(in the rows, 128 means zero)
Each row of numbers stands for one element and depends on some of the facts below. Use the named rows to name the rest.

There are 2 kinds of fact about the elements: Λ, Π.
Λ: uses; Π: belongs to class
balekil | Λ stizik | Π 700
bastan | Λ zomir | Π 700
bonipe | Λ fliren | Π 744
bopebur | Λ rotribral | Π 626
bredon | Π 641
bretofo | Λ zubril | Π 626
bretro | Λ brimis | Π 626
brimis | Λ vovom | Π 461
broskan | Λ gridrom | Π 626
broteker | Λ stavos | Π 233
daklen | Λ sigi | Π 744
deflemu | Λ liflim | Π 233
dezal | Λ noflun | Π 461
divu | Λ kluplun | Π 461
drakli | Λ ruvoma | Π 700
draror | Λ fozin | Π 626
drasagran | Λ trenol | Π 461
drebi | Λ griskes | Π 700
dremas | Λ stofla | Π 641
dresko | Λ flezol | Π 744
dretres | Λ drikotil | Π 626
dribe | Λ vimer | Π 233
drigra | Λ kozom | Π 233
drikotil | Λ bonipe | Π 461
driser | Λ gretrer | Π 641
droplodil | Λ kesko | Π 233
drupek | Λ flibaklor | Π 641
fafon | Λ nagror | Π 461
flanan | Λ magok | Π 461
fleraskol | Λ bastan | Π 233
flezol | Λ kebe | Π 744
flibaklor | Λ vobe | Π 461
fliren | Λ siste | Π 744
flofek | Λ broteker | Π 641
fludran | Λ plaklol | Π 700
fozin | Λ drakli | Π 744
gratro | Λ vutem | Π 461
gretrer | Λ nolir | Π 641
gretrom | Λ drasagran | Π 233
gridrom | Λ sopotre | Π 461
griskes | Λ notrudron | Π 461
grobru | Λ fludran | Π 744
grudran | Λ bretofo | Π 626
guti | Λ driser | Π 233
kaben | Λ bopebur | Π 641
kagralen | Λ plebrok | Π 233
kebe | Λ pimen | Π 744
kesko | Λ neril | Π 700
klasovak | Λ broskan | Π 700
klibu | Λ moraskik | Π 461
klirukin | Λ fafon | Π 700
klogrik | Λ zugon | Π 461
klozur | Λ libe | Π 233
kluplun | Λ mimun | Π 626
klutrel | Π 461
kluzar | Λ lebo | Π 641
kodra | Λ dretres | Π 641
komon | Λ flanan | Π 461
kozom | Λ stodi | Π 700
lebo | Π 626
libe | Λ plere | Π 744
liflim | Λ ruklil | Π 700
luflus | Π 233
magok | Λ gratro | Π 744
mibe | Λ kagralen | Π 700
mimun | Λ deflemu | Π 744
miplim | Λ divu | Π 641
moraskik | Λ dremas | Π 461
nagror | Λ draror | Π 641
neplak | Λ daklen | Π 626
neril | Λ dresko | Π 461
nobem | Λ rivo | Π 700
noflun | Λ bretro | Π 700
nolir | Λ treru | Π 641
notrudron | Λ trirem | Π 700
peki | Λ skobidra | Π 461
pilibrum | Λ stasku | Π 641
pimen | Λ plutrol | Π 461
pivam | Π 461
plaklol | Λ grudran | Π 626
plebrok | Λ trilo | Π 461
plere | Λ stikli | Π 744
plobogros | Λ kluzar | Π 626
plugrolik | Λ pusor | Π 626
plutrol | Λ klozur | Π 641
posos | Λ sitru | Π 626
pusor | Λ skiba | Π 626
rimak | Π 700
rivo | Λ klibu | Π 641
rorin | Π 626
rotribral | Λ miplim | Π 233
ruklil | Λ gretrom | Π 744
ruvoma | Λ neplak | Π 626
selus | Λ vebipem | Π 744
sigi | Λ pivam | Π 641
siste | Λ triston | Π 700
sitru | Λ kaben | Π 744
skiba | Λ guti | Π 233
skisten | Λ sugo | Π 461
skobidra | Λ fleraskol | Π 626
sopotre | Λ dezal | Π 700
stasku | Λ vasus | Π 700
stavos | Λ drupek | Π 744
stikli | Λ klasovak | Π 744
stizik | Λ komon | Π 461
stodi | Λ dribe | Π 626
stofla | Λ susik | Π 700
sugo | Λ pilibrum | Π 626
susik | Λ plobogros | Π 233
tesos | Λ vokam | Π 461
trenol | Λ mibe | Π 461
treru | Λ zitazan | Π 233
trilo | Λ flofek | Π 700
trirem | Λ grobru | Π 744
triston | Λ trumen | Π 233
trumen | Λ posos | Π 461
tuflasul | Λ drigra | Π 700
tupak | Π 744
vasus | Λ selus | Π 233
vebipem | Λ rorin | Π 744
vigefler | Λ droplodil | Π 461
vimer | Λ vurok | Π 233
vobe | Λ plugrolik | Π 700
vokam | Λ vigefler | Π 641
vori | Π 626
vovom | Λ klirukin | Π 626
vurok | Π 461
vutem | Λ nobem | Π 700
zitazan | Λ tesos | Π 700
zomir | Λ tuflasul | Π 641
zubril | Λ skisten | Π 641
zugon | Λ peki | Π 641

Known rows:
[166 131 165 128 119 120  58 127 122 143  96  87 127  56 143 106 105 183
 113 143  86 113 112 158  78  80 122 160 147  83 118] : stasku
[183 123  64 141 126  95 134 116 144 111 180 150 110 144 132 110 171 180
 122 131 115 165  97 172 158 132 147 109 116 177 166] : plere
[ 87 109 161 123 149 129 128  88 180 144 101 103 116 220 111 139 113 126
 167 161 151 130 134 164 135 123 102 150 135 164 120] : plobogros
[119 129 142 152 105 121 122 127 128 137 137 140 134 150 134 136 125 139
 131 111 134  95 147 133 124 157 122 133 153 134 116] : peki
[113 114 119 129 146 140 153 111 125 103 111 131 135 132 109 134 128 131
 109 124 117 119 124 135 135 126 124 139 122 106 126] : bredon
[138 147 100 124 170 130 136 169  55 108 132 147  96 143 116 144 146 104
 141 165 142 154 110 123  89 143 141 121 148 173 131] : fozin
[167 123 118 100 134 113 139 136  98 128 148 138 133 126 145 126 149 144
 138 139  99 184 119 183 135 134 148 111 119 156 141] : noflun
[148 139 103 117 110 156  75 147 122 152 110 133 103  67  95 103 147 110
  96 126 153 105 137  87 142 154 126 118 114 133 153] : skiba
[112 111 126 138 144 143 158 105 137  95 116 115 129 128 116 138 123 129
 101 121 115 106 138 144 132 139 124 147 127 114 122] : zugon
[ 98 140 147  77  84 117 175 155 121 120  88 137 123  68 164 112 109 138
 147 121 115 162 117 102 116 130 128 107 106  70 122] : mibe
[189 150 131 159 122 111  48 121 115 123 102  96 100  75 131  94 122 199
 113 162 102 106  84 123  64  61 107 162 156  93 123] : vebipem
[ 94 133 152 136 198 133 122 121 164 167 139 106 187 174 122 165  93  43
 147 123 147 140 118  46 136  21 153 109 115 114 110] : dretres
[116 111  90 123 158 154  76 141 124 133 105 152 116  89  68 113 122 138
  71 120 140  98 124 114 165 141 126 128 121  93 155] : gretrer
[ 70 106 135 122 156 147 155  73 171 129  70 127 123 210  94 139 148 147
 131 155 137 116 139 170 128 151 116 144 147 137 120] : kluzar
[101 122 142 111 129 130 133 134 145 151 118 112 130 104 143 130 110 143
 124 128 115 132 142 166 119 124 147 127 136 120 132] : bastan
[178 125  62 138 125  99 127 115 151 114 182 146 109 150 130 110 173 185
 120 132 121 166  93 175 157 131 146 106 116 179 166] : libe
[125 150 144 116  58 104 171 141 105 107 109 164 140 122 156 114 121 131
 161 109 129 136 122  73 119 153 106 118 119  76 104] : drasagran
[162 124  60 141 144 108  81 129 157 136 169 152 101 125 106 105 157 180
  94 129 134 139  97 158 167 125 149 104 125 173 175] : dresko
[ 76 153 110 138 191 132 138 123 166 162 131 130 163 159 129 158 124  86
 126 125 145 138 118  60 113  40 172  84 136 115 128] : bonipe
[ 79 149 145 141 166 130 111 120 143 185 128 148 205 179 123 167 125  70
 138 107 147 113 146  45 125  64 165  87 149 106  99] : drikotil

Which element is each row?
No name comes twice in this set of rows, the named rows included.
[ 94 135 125  86 122 133  89 173 124 154  96 141 109  57 118 109 104 133
 109 126 138 131 127 113 139 138 137 114 125  96 147]	vobe
[ 54 116 152  95 138 136 141 105 186 173  86 118 124 178 124 139 127 153
 142 158 135 140 154 191 123 144 143 121 150 156 130]	stofla
[170 128 144 117 169 131 124 161  55  98 144 125 122 158 116 145 120  63
 165 163 138 162 114 118 113 130 109 145 124 156 115]	draror
[114 158 117 111  87 104 203 133 133  93 112 144 106 116 166 110 130 147
 157 129 129 155  97  80 108 108 121 112 115  98 125]	ruklil
[107 150 147 123  85 106 173 129 118 124 112 158 170 146 153 132 129 120
 162 107 129 147 124  64 118 117 126 103 128  85  95]	divu
[108 125 140 102 132 130 131 138 130 152 119 122 133 107 139 130 120 135
 122 133 114 141 133 154 123 123 147 114 135 117 135]	rimak
[169  95  74 130 139 116 132  94 146 103 156 151 137 141 100 117 168 174
  97 119 102 150 108 176 185 138 135 122 102 133 152]	plutrol
[186 123  89 141 103 101  83 115 137 142 174 165 148 155 116 110 162 169
 118 108 123 144 122 159 179 156 133 105 126 152 149]	pimen
[ 65 126 128 132 208 158 154 105 162 151 110 126 198 162 105 168 128  63
 104 110 131 123 141  62 134  40 172  99 119  83 111]	kodra
[175 110 100 104 122 102 132 125 137 133 159 143 140 125 143 115 161 173
 127 126  95 185 114 194 161 134 157 110 116 153 151]	klasovak

Now the same elements, written a new way:
Some elements and their rows:
[110 134 138 112 132  93 100  94 176 139  30 154 129 163 109 143 101  91
 146 106 128 121 137  96 120 131 171 115 136 112 111 141 114 133 127  72
 124 126 142 139 153 144 114  83] : plaklol
[108 123 160 134 112 122 121 127 129 131 128 121 130 128 126 130 120 133
 110 152 130 130  95 152 118 130 131 120  97 143 138 142 148 114 112 140
 140  92 131 137 126 133 119 135] : drigra
[122  50 132 104 127  79 154 144 143 121 169 141 114 152 114 144 123 101
  83 144 138  56 106 120 173 140 123 128 112  95  91 113 124 159 127 132
 117 112 159 113 121 131 125 149] : sitru
[138 161 109 141 107 121  74 149 116 111 117 119 147 131 100 133 142 110
 134 120 178 135 128 164 120 111 153  94 133 153  99 143 125 146 170 117
 109 153 174 132 148 176 139 122] : bretro
[110 141 150 151  92 135 122 115 125 130 139 116 122 112 129 131 147 147
 126 141 110 141  91 147 131 138 138 129 107 137 134 155 155 113 128 150
 158  77 110 155 131 143 113 143] : susik
[147 151 140 140 130 143 129  70 124 126 106 129 121  87 171 114 118 136
 131 134 104 142 141 136  40 136 142 133 170 110 144 133 114 125 147 136
 114 182 128 135 118  94 156 125] : trilo
[124 153 110 136 105 127  97 141 111 124 107 130 128 137 100 131 130 108
 134 115 155 129 125 165 129 115 168 110 135 153 100 129 128 152 157 105
 126 143 180 131 142 159 147 125] : ruvoma
[161 127 153  88 134  88 132 130 172 123 123 106 171 110 134 139 137 126
  90 106 144  97 115  70 172 134  71 140 146 103 134 134 131 109 144 136
 111 118 117 102 126 132  82 145] : kebe
[152 125  86 150 121 147  94 180  50 141 171 125 137 155  94 126 158 128
 127 160 153 156 154 177 103  96 128  96 126 144 110 118 123 131 110 167
 110 138 154 130 125 133 166 124] : fafon
[113  93 142 113 147 128  88 138 194 137  88 169 104 132 118 115  88 132
 154 124 121 140 151  86 121 138 115 106  78 103 151 136 107 132 108 102
 117 135 109 152 130 138 111 104] : pilibrum
[154 110 119 101 101 103 139 146 123 146 142 128 127 124 116 130 133 120
  93 110 132 105 119 110 108 128 115 105 111 115 102 121 121 150 137 133
 117 125 158 114 123 140 143 156] : daklen
[108 125 160 132 111 123 117 130 129 131 126 123 131 129 128 130 118 134
 109 155 129 130  94 150 118 131 134 119  96 142 137 145 148 115 113 141
 139  94 132 139 124 134 118 136] : fleraskol
[144 159 117 112 161 117  95 126 159  80 131 102 155 101 156 139 130 122
 142 152 135 124 129 153  80 123 118 118 147 113 122 115 137  98 159 166
  96 161 115 122 106 136 106 133] : klasovak
[136 148 107 165 102 161 122 120  76 145 154 119 108 133 105 131 201 151
 156 128  81 163 149 130 166 126 141 154 158 109 116 138 130 122 114 168
 168  86  94 166 140 126 129 129] : klibu
[113 126 111 136 131 159 142 154 146 125 161 144 101 107 134 118 122 151
 164 102 125 148 136 109 151 139 113 124  81 141 143 132 124 139 139 108
 142 127  87 139 130 149 126 133] : kluzar
[144 111 122  91 119  94 177 123 145 151 128 134 134 131 135 142 115 116
 107  93 125 104 121  75 100 135 115 105 113 114 103 127 123 141 129 107
 119 115 120 104 124 137 131 140] : vebipem
[114 163 128  80 153 141 150 131 145 120  94 110 113 103 145 104 109 133
 115 122  78 122 127 155 105 131 129 171 150 129 147  66 152 113 116 138
 150 141 151 101  96  85 128 163] : zitazan
[114 121 129  89 161 104 115 100 179 121  61 143 112 137 147 133  94 106
 149 142  82 118 140 125  44 131 158 116 131  87 118 103 125 114 113 127
 116 140 124 136 105 113 125 111] : fludran
[137 117 121 141 138 133 127 132  93 145 129 133 137 161 113 133 143 124
 135 142 125 143 156 123 136 115 122 132 145 120 130 127 117 115  92 141
 123 120 113 129 135 110 136 104] : griskes
[119 160 133  83 170 125 138 125 167  93 107 102 140 105 154 122 114 128
 127 130 101 112 123 141 128 132 114 171 157 122 147  83 150  95 134 144
 135 138 123 101 101  99  96 150] : kesko

Name these rows:
No name comes twice in this set of rows, the named rows included.
[124 106 134 141 154 117 137  81 146  95 142 130 123 116 171 138 118 119
 137 167 125 102 122 145  88 138 144 135 158 101 120 125 120 126 146 147
 104 164 120 132 112 107 133 118]	liflim
[112  87 173 167 123 108 134  94 131 112 160 130 145 133 152 143 110 127
 107 175 165 105  88 144 133 137 124 123 111 138 140 170 134 121 123 136
 113 112 121 134 135 129 120 117]	deflemu
[131 147 173 132 135 108 107 127 160  98 137  95 183 113 149 145 122 135
 112 152 170 125  92 127 147 129  87 125 115 146 156 161 154  79 135 152
 112 105  97 122 131 145  77 127]	klozur
[145 137 139 146 139 133 127  63 131 114 119 128 127  96 175 125 119 132
 135 148 115 128 135 131  51 140 143 130 173 106 137 137 116 126 152 140
 107 181 123 138 122 103 149 119]	mibe
[119 130 125 100 155 115 119 106 164 116  88 131 114 123 148 130 106 115
 144 143  90 120 134 141  59 132 152 127 140  97 118 100 131 117 122 139
 122 140 128 133 105 110 129 124]	notrudron
[ 82  77 151 133 129 102 139 144 133 107 164 128 121 153 126 139 108 118
 103 178 145  87  79 175 161 134 136 131  85 145 122 125 155 124 105 139
 137  85 143 128 118 132 117 138]	triston
[ 85  96 124 135 137  98 134 131 140  99 134 139 117 167 108 146 117  92
 125 139 156  78 108 157 205 133 167 145 136 137  95 116 133 155 143  94
 134 123 165 124 143 146 120 116]	posos
[ 90  49 129 135 154 126 117 166 164  96 184 159  93 141 118 122 106 130
 139 163 149  95 125 145 205 141 113 132  80 123 135 119 119 155 124 120
 125 134 131 138 122 138 117 128]	kaben
[133 142 128 116 147 151 156 154  85 149 123 114 141 146 114 110 140 141
 110 124 114 146 149 128 185 112  98 172 154 148 162  95 137 107  79 138
 149 116 131 105 124  82 125 135]	tesos
[ 98  97 110 106 163 111 142 133 151  89 147 131 100 139 142 134 113 109
 131 171 101  84 115 179 117 134 157 146 131 107 101  78 141 134 127 146
 131 133 145 121  98 112 131 144]	siste

The same elements again, as new rows of numbers:
Named rows:
[132 157  91 156 173 128 134  83 127 156 139  97 117  59 147 164 134 117
 106 153 105 115 114 147 155  72  71 146 128  93  95 107 138] : vovom
[149 145 175  95 161 146 117 101 127  93  83 102 102  83 131 138  91 118
 114 143 132  74 110 146 124  93 107 180 135 104  75  92 137] : rivo
[143 155 152 111 139 134 148  92 143  83  94 132 145  65 127 143 101 121
  71 145 121  97 124 156 162 101 105 137 160 115  89  88 127] : zugon
[164 179 125 169 151 114 105  85 153 171 108 125 117  41 147 153 130 132
 113 158  98 105  80 132 154  97  94 137 132  91 102  89 138] : klirukin
[143 182 143 142 155 129 114  93 146 116  66 158 138  32 142 152  86 136
  77 148  94 115 105 154 163 107  71 116 167 112  87  76 147] : kozom
[124 135 133 158 119 156 106 116 137 131  92 128 133  67 106 145 103 124
  57 178 110  98 121 128 156  85 103 150 134 112 135 108 200] : guti
[143 159 128 116 103 143 146 107 137 142 119 126 129  57 117 155 132 191
 142 161 136  97 116 128 164 108  44 153 155  87  73 106 164] : libe
[140 190 148  99 140 112 142 119 118 102 115 133 114  58 118 147 132 153
 118 162 121  87 104 155 176 103  45 166 134 135 127 108 179] : fliren
[145 170 108 153 141 112 105  88 110 122  75 144 146  53 147 147 120 124
 123 166 104 112 101 111 132 123  96 159 161 105  79  61 188] : mibe
[149 155 129 129 122  98 122 115  96  92  85 128 117  67 115 164 120 122
 106 203 110  76 123 144 164  94  83 136 134 138 100 113 189] : rotribral
[125 168 142 157 127 144 124 125 150 152  79 145 127  73 140 140  99 168
 125 159 108  88  78 107 160  86  71 130 157 107  95  85 171] : kesko
[127 161 138 117 109 157 146 122 140 138 114 132 129  66 115 145 121 191
 128 157 133  94 111 127 167 100  43 158 156  99  95 105 178] : dresko
[154 149 156 182 134 134 144  97 135 134 143 136 134  66 121 145 126 138
 143 179 110 111 117 130 131  99  57 142 142  90  59 111 141] : gridrom
[140 174 181 161 161 114 146 119 114  94 126 147 125  74 120 133 114 114
 120 180 100  99 107 148 144  91  52 151 132 132 101 111 159] : drikotil
[ 96 170 130 125 155 118 130  94  85 150 120 115 152  99 159 166  96 109
  89 162 123 121 115 150 167  79  49 147 133  75  98  86 167] : plaklol
[123 147  88 150 150 137 145  94 118 147 125 104 123  70 147 169 125 143
 131 160 113 106 119 131 154  73  54 135 148  90  62 103 144] : broskan
[126 131 139 148 101 155 123 129 136 137  88 129 125  78 108 154  99 154
  88 187 118  81 118 123 166  78  81 127 143 108 105 116 187] : droplodil
[160 184 133 167 158 114 100  88 153 164 107 127 115  42 146 151 127 123
 103 155  95 105  78 137 154  97  95 141 128  98 115  89 144] : drakli
[129 158 136 115 105 154 147 119 140 138 114 131 131  65 114 147 121 192
 132 157 135  95 111 126 168 102  43 156 157  97  90 106 176] : flezol
[139 142 124 130 131 134 138  86 123  89 101 122 158  78 129 133 124 107
  91 153 124 103 124 121 134 112 135 177 156 107  95  73 167] : flofek

Rows to name:
No name comes twice in this set of rows, the named rows included.
[162 162 160 190 160 125 131  86 145 138 156 131 126  54 122 139 133 111
 112 170 100 118 110 147 131  95  74 154 121  96  97 115 136]	fafon
[142 179 178 158 159 103 151 123 106  80 124 150 120  77 121 132 119 112
 131 185  98  94 106 148 145  93  50 149 132 144 102 113 163]	trumen
[120 151 175 180 133 158 148 127 140 119 125 150 139  84 114 123 102 143
 117 171 108 104 109 121 139  82  54 149 145 112  97 110 171]	vigefler
[143 167 159  92 155 148 106 104 122 120  97 113 100  51 118 147 106 154
 121 145 132  97 112 155 136 111  50 195 133  97  91 101 175]	magok
[131 162 117 125 131 145 122  93 123 119 113 132 148  48 115 140 134 142
  92 148 125 123 123 131 143 124  78 195 150 100 118  85 202]	stavos
[113 155 116 127 184 142 123 101 103 123 101 104 108  73 144 157  99 118
 108 148 111 105 119 148 139  75  55 164 136 103  81  95 163]	lebo
[143 141 137 138 118 131 108 106 119 124  90 124 126  62 113 163 105 126
  81 189 115  93 126 144 157  92  87 137 135 104  99 112 178]	luflus
[124 172 200 155 137 115 132  99 101 133 136 146 165  96 134 143  95 106
 101 184 121 124 113 148 145 103  49 152 130  73  91  95 163]	skisten
[153 157 149 128 144 124 139  90 146 115 118 112 130  72 131 139 125 109
  88 150 121  91 105 145 155  92 122 156 134 106 110  97 128]	sigi
[165 156 141 136 143 121 138  81 155 127 132 105 125  66 131 145 137 110
  91 150 119  92 104 145 156  91 127 153 129 100 110 101 115]	nagror
[114 175 110 125 176 104 151 117  91  94 109 118 108  79 146 159 120 115
 120 166 102  89 109 151 168  68  50 145 134 146 106 103 166]	posos
[113 152 120 123 189 146 117 101 103 122  97 101 104  73 144 157  95 119
 110 146 112 102 118 150 134  75  56 168 134 103  78  96 163]	plobogros
[145 148 165 103 151 138 130 100 129  97  91 110 118  83 130 140 101 120
 108 147 130  80 110 143 138  96 109 169 140 106  84  90 137]	kluzar
[142 157 156 106 144 138 150  88 148  73  89 139 149  55 126 143  91 121
  57 140 117 104 131 166 165 101 101 126 168 119  85  88 119]	zomir
[139 172 139 111 131 135 129 102 127 126 116 129 129  52 120 148 125 155
 109 154 127 107 115 147 161 112  55 173 143 100 107  98 178]	tupak

Now the same elements, written a new way:
Known rows:
[ 54 219 140  72 107  85 121 194 161  97 147  98 197 155 131 101 136  97
 110 144 130 148 152 150 129  96 120 155  85 162] : drupek
[124 133  93 128 189 153 159 132 151  53 114  94  92 103 119 125 171 134
 154 157 126 126 111 149 124 115 114 150  63 123] : trumen
[146 105  83 176 116 136  92 118 114 144 128 100 111 125 172 101 143 151
  90 113 130 177 129  79 142 152 130 129 146  81] : notrudron
[105 200 189  79 127 129 117 130 165 124  98 100 125 133 164  41 168 106
 103 115  87 144 152 140  88 102 114 158  73 219] : plutrol
[138 141 122 101 103 101 203 123 103 181 168 163 155 121  73 188 104 150
 143 120 192 139 142 164 141 179 137  63 123 111] : plugrolik
[161 104  94 143 171 144 209 109 113 108 157 137 108 104  62 164 134 171
 176 132 164 117 118 146 126 150 134 115  92  81] : bopebur
[102 165 137 153 110 113  76 168 147  85 120  65 149 157 172  52 147 125
  63 108  62 188 161  93 132  79 124 176  61 120] : zubril
[195  56 154 173 144  48 215 106  85 135 122 213 152 145  77 156 115 130
 134  97 108  70  85 130 120 133 153 100 145  95] : ruvoma
[101 161 111  93 101 141 124 142 125 169 143 109 134 126 167 104 133 107
 133 142 164 145 127 134 117 170 114 110 183 185] : treru
[ 73 222 164  60 105 111 116 164 167 125 127  96 163 141 151  75 148 101
 104 131 121 157 163 151 113 107 117 146  80 197] : nolir
[176  99  96 149 198 187 215  83 119  97 141 117  64  87  70 135 155 185
 188 132 152 120 119 142 109 150 127 129  74  90] : dretres
[169  99 134 148 123 145 152  94 108 162 140 155 111 119  86 169 104 167
 138 104 138 135 141 131 138 143 139  94 111  90] : skobidra
[122 132 132 127 131 133 101 131 143 109 106 118 115 126 139 146 129 124
 110 130 110 143 137 137 146 108 123 118  91 130] : peki
[151 105  98 150 186 184 191 111 118  88 154 102  75  90  90 107 146 167
 188 135 146 113 125 128 100 147 118 159 105  99] : fliren
[152 111  95 136 154 123 211 124 107 119 162 147 129 113  59 177 122 163
 169 133 169 118 117 149 135 154 135 106 100  78] : kluplun
[108 140  92 121 164 114 159 156 145  65 129 108 129 118 113 148 152 122
 143 158 142 125 115 154 141 116 120 133  82 116] : divu
[ 86 175 163 113 122 129  73 157 165  86 116  90 147 150 150  80 136 112
  99 129  75 145 151 121 124  64 124 183  75 149] : zomir
[151 107 156 133 147  76 151 123 130 106  82 159 127 134 142 116 152  99
 108 119  92 101 101 142 118 115 129 118 112 160] : brimis
[107 133  68 123 145 110 143 148 129 113 156 127 151 126 117 150 142 126
 150 165 182 116  99 127 141 149 127 135 167  97] : liflim
[159 101 134 137 146 101 139  97 121 149 102 163 119 126 152 100 155 113
 124 123 129  98  88 113 105 147 134 127 184 148] : noflun

Name these rows:
No name comes twice in this set of rows, the named rows included.
[112 114 138 112 121 204  25  89 154 155 115 132  96 116 131 177  93 135
 151 150 136 104 134 111 146  95 136 146 179 118]	balekil
[126 120  98 140 143 126 188 149 109 110 175 127 138 118  80 146 117 145
 167 139 166 115 129 138 126 152 125 135 133  91]	mimun
[129 165 152  82 124 127 142 111 147 155  96 126 104 111 153 116 152 115
 111 120 136 151 144 161 117 151 115  88  94 194]	neril
[166 104 135 140 128 128 176  97 107 160 143 160 119 117  83 169 108 161
 144 109 147 125 133 140 131 153 140  89 112  99]	vori
[ 97 143  71 113 126  95 142 156 127 127 162 134 169 131 118 158 130 119
 143 161 191 121 107 132 146 152 129 123 177 101]	mibe
[134 154 127  92 118 141 131  96 133 192 118 132 110 109 158 110 152 127
 127 126 171 142 129 127 110 179 123 101 168 175]	kesko
[145 107  81 174 119 148  87 115 117 142 127  94 106 122 170  97 147 155
  92 116 131 179 130  77 141 153 128 131 144  85]	drebi
[142 110  99 147 170 163 185 126 113  93 161 114  97 100  84 120 137 158
 180 138 151 112 124 132 109 149 122 150 115  96]	sitru
[150 126 162 116 145 104 146 110 139 126  80 147 108 124 150 109 157 106
 110 116 102 119 117 147 112 127 122 109 102 178]	gridrom
[159  88 133 152 145  78 143 110 116 135 102 170 137 136 145 108 150 109
 122 124 123  82  77 110 111 137 138 134 194 133]	klirukin
[123 135 130 121 133 116 123 135 143 106 108 126 124 126 135 144 137 117
 113 131 118 136 127 147 141 115 122 117  95 137]	klutrel
[128 103 169 125 108 199  65  97 130 159 138 150 102 120  91 185  62 147
 161 124 120 100 162 124 137 101 135 137 152 111]	magok
[150 121 159 124 146  92 151 113 136 118  80 151 116 128 147 111 154 104
 110 117  97 111 107 147 115 125 125 111 105 170]	dezal

